[[122 123 127 136 127]
 [126 131 127 117 121]
 [126 136 124 113 130]
 [133 132 106 129 129]
 [108 133 137 119 132]
 [117 119 125 130 123]
 [130 122 127 142 127]
 [123 127 129 134 128]
 [125 128 128 126 128]
 [118 132 130 124 130]]
=>
[[118 132 130 124 130]
 [122 123 127 136 127]
 [126 131 127 117 121]
 [126 136 124 113 130]
 [133 132 106 129 129]
 [108 133 137 119 132]
 [117 119 125 130 123]
 [130 122 127 142 127]
 [123 127 129 134 128]
 [125 128 128 126 128]]

[[130 126 127 127 130 130 120 122 134 126]
 [132 136 127 126 116 136 119 118 141 123]
 [142 130 140 121 131 142 110 103 156 107]
 [123 129 124 132 126 123 144 146 111 141]]
=>
[[123 129 124 132 126 123 144 146 111 141]
 [130 126 127 127 130 130 120 122 134 126]
 [132 136 127 126 116 136 119 118 141 123]
 [142 130 140 121 131 142 110 103 156 107]]

[[121 144 133 133 135 129 126 122 130]
 [118 149 138 132 138 125 124 119 130]
 [126 130 129 135 102 136 126 134 121]
 [131 139 124 133 100 132 122 127 123]
 [131 138 124 133 101 130 124 127 121]
 [126 114 132 127 130 130 138 130 136]
 [131 114 138 117 120 121 134 138 122]
 [131 113 137 118 119 121 134 137 122]]
=>
[[131 113 137 118 119 121 134 137 122]
 [121 144 133 133 135 129 126 122 130]
 [118 149 138 132 138 125 124 119 130]
 [126 130 129 135 102 136 126 134 121]
 [131 139 124 133 100 132 122 127 123]
 [131 138 124 133 101 130 124 127 121]
 [126 114 132 127 130 130 138 130 136]
 [131 114 138 117 120 121 134 138 122]]

[[123 110 121 137 134 127 121 140 140 109 117 136]
 [135 117 129 137 139 143 126 120 131 141 135 125]
 [139 126 146 125 140 122 133 118 121 113 136 142]
 [122 127 119 126 123 128 119 137 129 123 118 131]
 [138 126 132 114 140 152 113 131 116 130 117 137]
 [131 143 133 111 124 121 124 130 113 114 120 140]]
=>
[[131 143 133 111 124 121 124 130 113 114 120 140]
 [123 110 121 137 134 127 121 140 140 109 117 136]
 [135 117 129 137 139 143 126 120 131 141 135 125]
 [139 126 146 125 140 122 133 118 121 113 136 142]
 [122 127 119 126 123 128 119 137 129 123 118 131]
 [138 126 132 114 140 152 113 131 116 130 117 137]]

[[136 128 130 123]
 [144 123 130 124]
 [118 133 154 120]]
=>
[[118 133 154 120]
 [136 128 130 123]
 [144 123 130 124]]

[[136 132 124 103 118 135 147 149 147 145 148 123]
 [132 117 119 141 139 124 139 136 137 129 132 123]
 [123 124 150 130 114 115 129 131 131 123 122 144]
 [129 136 123 117 128 132 129 130 130 130 131 122]
 [121 132 125 141 137 115 128 128 128 113 114 124]
 [116 141 144 126 119 119 113 117 116 114 111 137]]
=>
[[116 141 144 126 119 119 113 117 116 114 111 137]
 [136 132 124 103 118 135 147 149 147 145 148 123]
 [132 117 119 141 139 124 139 136 137 129 132 123]
 [123 124 150 130 114 115 129 131 131 123 122 144]
 [129 136 123 117 128 132 129 130 130 130 131 122]
 [121 132 125 141 137 115 128 128 128 113 114 124]]

[[121 119 135 128 136 136 136 120 120 136 117 127 121]
 [129 131 137 132 120 121 131 135 130 130 140 132 135]
 [127 129 152 138 123 118 136 124 120 137 121 140 122]]
=>
[[127 129 152 138 123 118 136 124 120 137 121 140 122]
 [121 119 135 128 136 136 136 120 120 136 117 127 121]
 [129 131 137 132 120 121 131 135 130 130 140 132 135]]

[[128 128 126 130]
 [134 131 119 140]
 [135 125 130 124]
 [133 131 118 140]
 [132 137 106 134]]
=>
[[132 137 106 134]
 [128 128 126 130]
 [134 131 119 140]
 [135 125 130 124]
 [133 131 118 140]]
